Below is a small trained network, with its code and all its weights. Each question gives an input and a target symbol and asks what happens when units are switched off, that is, made to give their printed mean instead of their output.

import numpy as np


def w(rows, s, z=0):
    codes = np.array(rows[::2]) - 128.0
    scale = np.full(codes.shape[1], s)
    scale[-1] = z or s
    return codes * scale


def softmax(a):
    e = np.exp(a - a.max(-1, keepdims=True))
    return e / e.sum(-1, keepdims=True)


def log_softmax(a):
    a = a - a.max(-1, keepdims=True)
    return a - np.log(np.exp(a).sum(-1, keepdims=True))


def net(x, mask):
    ids = ['ΔΦΨαγεζηξπτω'.index(c) for c in x.split()]
    T = len(ids)
    res = E[ids] + P[:T]
    u = 0
    for l in range(3):
        r = res
        for j in range(2):
            rows = slice(3 * j, 3 * j + 3)
            q, k, v = (r @ M[l][rows].T for M in (Q, K, V))
            z = softmax(np.where(np.tri(T) > 0, q @ k.T / 3**0.5, -1e9)) @ v
            o = O[l][rows]
            res = res + np.where(mask[u + j], z, o[:, -1]) @ o[:, :-1]
        u += 2
    return log_softmax(res[-1] @ U[:, :-1].T + U[:, -1])


Q, K, V, O = {}, {}, {}, {}
E = w([
[87,62,245],'Δ',
[155,244,231],'Φ',
[8,217,209],'Ψ',
[150,121,149],'α',
[28,205,130],'γ',
[65,59,29],'ε',
[99,144,249],'ζ',
[198,255,181],'η',
[209,36,165],'ξ',
[181,228,155],'π',
[158,134,176],'τ',
[227,187,34],'ω',
],0.007)
P = w([
[124,123,134],'0',
[217,177,185],'1',
[156,130,130],'2',
[40,163,125],'3',
[210,225,243],'4',
[118,100,117],'5',
[12,132,122],'6',
[201,210,219],'7',
[106,95,115],'8',
[1,147,118],'9',
[192,209,202],'10',
[85,116,114],'11',
[48,118,128],'12',
],0.0052)
Q[0] = w([
[150,117,155],'0.h1',
[52,95,98],'0.h1',
[166,104,119],'0.h1',
[125,253,217],'0.h2',
[167,92,26],'0.h2',
[133,85,20],'0.h2',
],0.008)
K[0] = w([
[110,192,120],'0.h1',
[201,191,125],'0.h1',
[105,151,86],'0.h1',
[157,2,55],'0.h2',
[208,194,211],'0.h2',
[214,206,207],'0.h2',
],0.008)
V[0] = w([
[79,254,113],'0.h1',
[145,127,218],'0.h1',
[214,90,146],'0.h1',
[112,183,209],'0.h2',
[206,203,197],'0.h2',
[194,36,97],'0.h2',
],0.0059)
O[0] = w([
[183,114,255,248],'0.h1',
[91,72,121,251],'0.h1',
[119,99,58,112],'0.h1',
[129,60,160,232],'0.h2',
[204,57,118,209],'0.h2',
[119,164,42,29],'0.h2',
],0.0069,0.0015)
Q[1] = w([
[167,87,74],'1.h1',
[176,60,39],'1.h1',
[93,222,253],'1.h1',
[210,81,194],'1.h2',
[225,167,242],'1.h2',
[225,107,222],'1.h2',
],0.008)
K[1] = w([
[186,116,158],'1.h1',
[219,129,174],'1.h1',
[2,77,80],'1.h1',
[24,69,151],'1.h2',
[8,116,60],'1.h2',
[6,86,114],'1.h2',
],0.0076)
V[1] = w([
[93,197,229],'1.h1',
[75,248,179],'1.h1',
[128,229,62],'1.h1',
[103,1,109],'1.h2',
[98,16,171],'1.h2',
[212,145,183],'1.h2',
],0.0064)
O[1] = w([
[51,187,90,251],'1.h1',
[10,139,85,184],'1.h1',
[70,34,101,33],'1.h1',
[157,136,255,123],'1.h2',
[147,160,213,205],'1.h2',
[77,223,80,191],'1.h2',
],0.0067,0.0027)
Q[2] = w([
[44,58,145],'2.h1',
[5,154,141],'2.h1',
[174,227,240],'2.h1',
[28,168,208],'2.h2',
[135,136,41],'2.h2',
[104,153,253],'2.h2',
],0.0067)
K[2] = w([
[196,138,53],'2.h1',
[162,139,24],'2.h1',
[40,150,40],'2.h1',
[123,139,2],'2.h2',
[181,153,162],'2.h2',
[63,117,76],'2.h2',
],0.0075)
V[2] = w([
[34,168,219],'2.h1',
[43,165,56],'2.h1',
[19,139,58],'2.h1',
[104,221,95],'2.h2',
[93,3,188],'2.h2',
[123,14,41],'2.h2',
],0.006)
O[2] = w([
[73,118,36,241],'2.h1',
[220,48,76,124],'2.h1',
[196,21,67,113],'2.h1',
[242,180,22,175],'2.h2',
[2,11,189,96],'2.h2',
[152,40,205,3],'2.h2',
],0.0055,0.004)
U = w([
[172,114,161,169],'Δ',
[102,3,24,239],'Φ',
[217,122,23,144],'Ψ',
[90,139,206,131],'α',
[37,184,132,3],'γ',
[155,121,149,154],'ε',
[115,168,110,89],'ζ',
[57,91,254,107],'η',
[197,198,121,83],'ξ',
[174,180,74,90],'π',
[246,43,210,234],'τ',
[155,185,176,99],'ω',
],0.0066,0.0042)

Each question gives the input, a string of symbols that net reads in full, and the target symbol t.
The units are the heads (3 rows each of Q, K, V and O). Each row of codes is followed by its name. A weight is (code - 128) times the scale printed after its matrix; where a second scale follows, it is the last column's (O and U).
mask holds one flag per head, layer by layer. A switched-off head (its flag False) gives its mean, the last column of its rows in O, instead of its output. The means were averaged over made-up inputs and are rounded, as every weight is.
A unit's drop is (log p(t) with every unit on - log p(t) with that unit switched off) / (log p(t) with every unit on - log p(t) with every unit switched off).
The circuit of an input: a set's keep is (log p(t) with only the set's units on - log p(t) with every unit switched off) / (log p(t) with every unit on - log p(t) with every unit switched off). Starting from all 6 units, units are removed one at a time, each time the one whose removal leaves the highest keep (on an exact tie, the one counted first), for as long as the keep stays at least 0.8.
circuit, biggest first: the units of the circuit, biggest drop first
most important unit: the unit with the biggest drop
which heads matter: for each layer, one digit per head in row order, 1 if its drop is at least 0.15 and else 0, layers parted by /
drop of u: that unit's drop, to one decimal
input ε ε Ψ η ε ζ Φ Δ Δ, target Φ: most important unit	0.h2
input γ Φ γ ε η π ζ Ψ ξ Ψ τ, target Ψ: which heads matter	11 / 11 / 11
input ε Φ ε γ α ζ ε ε Δ, target τ: circuit, biggest first	[2.h1 1.h2]
input ω ε ω ζ Δ Φ ε π, target τ: which heads matter	00 / 11 / 11
input ζ Φ α ζ Δ ξ ε Φ, target τ: circuit, biggest first	[1.h2 2.h1]
input ε Δ α ζ α γ, target Φ: which heads matter	11 / 11 / 10
input Δ ω ξ ε Δ, target τ: circuit, biggest first	[1.h2 2.h1]
input ε η γ ζ η π γ ξ γ, target Φ: which heads matter	01 / 11 / 10
input ε γ ω α ξ ξ ε α, target τ: circuit, biggest first	[1.h2 1.h1]
input ε ζ ω Δ Δ τ ε ζ, target τ: circuit, biggest first	[2.h1 1.h2]
input τ ω Δ ε τ, target τ: circuit, biggest first	[1.h2 2.h1]
input ε Δ Ψ ε η, target τ: circuit, biggest first	[1.h2 1.h1]
input ε ξ Ψ Φ Ψ ω, target Φ: drop of 1.h1	0.5
input γ ξ τ ε η, target τ: drop of 1.h2	0.6
input ε ε ζ α α ω, target Φ: drop of 0.h1	0.3
input ε ε Ψ τ τ Φ π ζ τ ξ Φ Ψ, target Φ: drop of 2.h2	0.1
